Here is a tiny trained network, its code and every weight. The questions are about switching its units off for an input and a class, where a switched-off unit gives its printed mean instead of its output.

import numpy as np


def w(rows, s, z=0):
    codes = np.array(rows[::2]) - 128.0
    scale = np.full(codes.shape[1], s)
    scale[-1] = z or s
    return codes * scale


def norm(h):
    return h / np.sqrt((h * h).mean(-1, keepdims=True) + 1e-5)


def f(y):
    return y / 2 * (1 + np.tanh(0.7978845608 * (y + 0.044715 * y**3)))


def log_softmax(a):
    a = a - a.max(-1, keepdims=True)
    return a - np.log(np.exp(a).sum(-1, keepdims=True))


def net(x, mask):
    res = np.array(x, float).reshape(1, 2) / 4 @ E
    u = 0
    for l in range(3):
        y = f(norm(res) @ A[l][:, :-1].T + A[l][:, -1])
        res = res + np.where(mask[u : u + 6], y, B[l][:, -1]) @ B[l][:, :-1]
        u += 6
    return log_softmax(norm(res)[-1] @ U[:, :-1].T + U[:, -1])


A, B = {}, {}
E = w([
[160,130,75,128,113,136,171,211,53],'x0',
[139,83,88,98,187,179,84,255,209],'x1',
],0.0099)
A[0] = w([
[115,112,120,180,58,162,194,137,194,3],'0.n0',
[140,144,145,115,142,88,94,89,182,89],'0.n1',
[76,80,220,2,94,142,36,157,37,84],'0.n2',
[125,141,138,115,99,116,140,87,66,162],'0.n3',
[126,116,129,113,66,160,128,189,156,125],'0.n4',
[154,137,102,132,124,98,146,172,89,75],'0.n5',
],0.0095,0.0045)
B[0] = w([
[171,133,128,9,33,64,45,112,113,101],'0.n0',
[109,121,145,169,84,183,161,158,131,197],'0.n1',
[120,112,126,96,119,131,100,129,93,115],'0.n2',
[138,123,88,139,224,123,106,157,157,254],'0.n3',
[122,128,110,168,187,123,134,106,126,193],'0.n4',
[102,129,174,147,90,167,143,126,152,182],'0.n5',
],0.011,0.0059)
A[1] = w([
[112,107,143,151,81,174,157,162,132,117],'1.n0',
[113,116,184,88,82,111,65,40,200,45],'1.n1',
[147,138,119,66,131,125,107,152,149,6],'1.n2',
[142,164,125,132,113,59,150,29,28,144],'1.n3',
[157,131,77,126,67,118,179,188,4,96],'1.n4',
[118,127,113,182,190,123,138,92,122,122],'1.n5',
],0.017,0.0022)
B[1] = w([
[139,175,118,114,107,73,136,114,111,190],'1.n0',
[122,125,176,174,104,241,159,117,109,181],'1.n1',
[137,155,101,137,191,84,120,97,110,133],'1.n2',
[122,58,63,158,219,99,73,138,137,208],'1.n3',
[113,156,205,174,107,248,157,113,158,202],'1.n4',
[138,167,132,107,84,91,140,131,115,252],'1.n5',
],0.016,0.014)
A[2] = w([
[88,110,203,173,127,189,149,68,153,78],'2.n0',
[152,144,154,21,28,85,120,92,62,115],'2.n1',
[150,96,115,70,130,204,96,86,50,45],'2.n2',
[85,94,151,146,109,85,126,38,82,80],'2.n3',
[156,28,16,105,248,113,36,209,173,249],'2.n4',
[119,122,157,152,117,180,179,128,73,151],'2.n5',
],0.014,0.0017)
B[2] = w([
[154,203,133,149,144,222,213,190,145,208],'2.n0',
[94,135,146,91,73,6,199,138,129,157],'2.n1',
[155,187,99,107,129,88,168,172,191,129],'2.n2',
[132,98,108,94,155,149,88,212,170,138],'2.n3',
[146,82,40,169,210,36,56,118,99,254],'2.n4',
[123,131,124,152,172,182,155,133,193,184],'2.n5',
],0.013,0.02)
U = w([
[129,180,162,160,138,247,184,167,176,195],'0',
[138,104,66,160,209,97,66,141,127,209],'1',
[108,170,150,93,75,63,179,150,141,117],'2',
[129,75,162,73,72,191,73,87,114,2],'3',
[116,110,177,76,92,190,39,79,107,15],'4',
],0.012,0.0031)

Each question gives the input, the list of numbers given to net, and the class t.
The units are the neurons (one row each of A and B). Each row of codes is followed by its name. A weight is (code - 128) times the scale printed after its matrix; where a second scale follows, it is the last column's (A, B and U).
mask holds one flag per neuron, layer by layer. A switched-off neuron (its flag False) gives its mean, the last column of its row in B, instead of its output. The means were averaged over made-up inputs and are rounded, as every weight is.
A unit's drop is (log p(t) with every unit on - log p(t) with that unit switched off) / (log p(t) with every unit on - log p(t) with every unit switched off).
The circuit of an input: a set's keep is (log p(t) with only the set's units on - log p(t) with every unit switched off) / (log p(t) with every unit on - log p(t) with every unit switched off). Starting from the 12 units with the biggest drops (on a tie, the unit counted first), units are removed one at a time, each time the one whose removal leaves the highest keep (on an exact tie, the one counted first), for as long as the keep stays at least 0.8.
circuit, biggest first: the units of the circuit, biggest drop first
most important unit: the unit with the biggest drop
k most important neurons: the k neurons with the biggest drops, biggest first
top k neurons in layer l: the k neurons of layer l with the biggest drops, biggest first
drop of u: that unit's drop, to one decimal
input [7,-2], class 0: circuit, biggest first => [1.n4]
input [1,-3], class 2: 3 most important neurons => [0.n3, 1.n5, 1.n3]
input [-5,-5], class 0: 3 most important neurons => [1.n1, 0.n4, 0.n1]
input [-1,-3], class 2: 3 most important neurons => [0.n3, 1.n5, 1.n3]
input [2,-1], class 2: 2 most important neurons => [1.n3, 1.n4]
input [2,-2], class 2: 3 most important neurons => [0.n3, 1.n3, 1.n5]
input [3,2], class 2: 2 most important neurons => [0.n5, 0.n4]
input [-2,-3], class 2: 2 most important neurons => [0.n3, 1.n5]
input [0,-3], class 2: 4 most important neurons => [0.n3, 1.n5, 1.n3, 2.n4]
input [3,-3], class 2: 2 most important neurons => [0.n3, 1.n3]
input [-6,5], class 0: 2 most important neurons => [0.n3, 1.n3]
input [-1,3], class 2: top 2 neurons in layer 0 => [0.n4, 0.n3]
input [2,2], class 2: drop of 1.n3 => 0.8
input [7,4], class 0: drop of 0.n1 => 0.0
input [-3,-2], class 2: drop of 0.n1 => 0.1
input [8,-6], class 0: most important unit => 1.n4
input [0,-1], class 2: drop of 2.n4 => 0.3
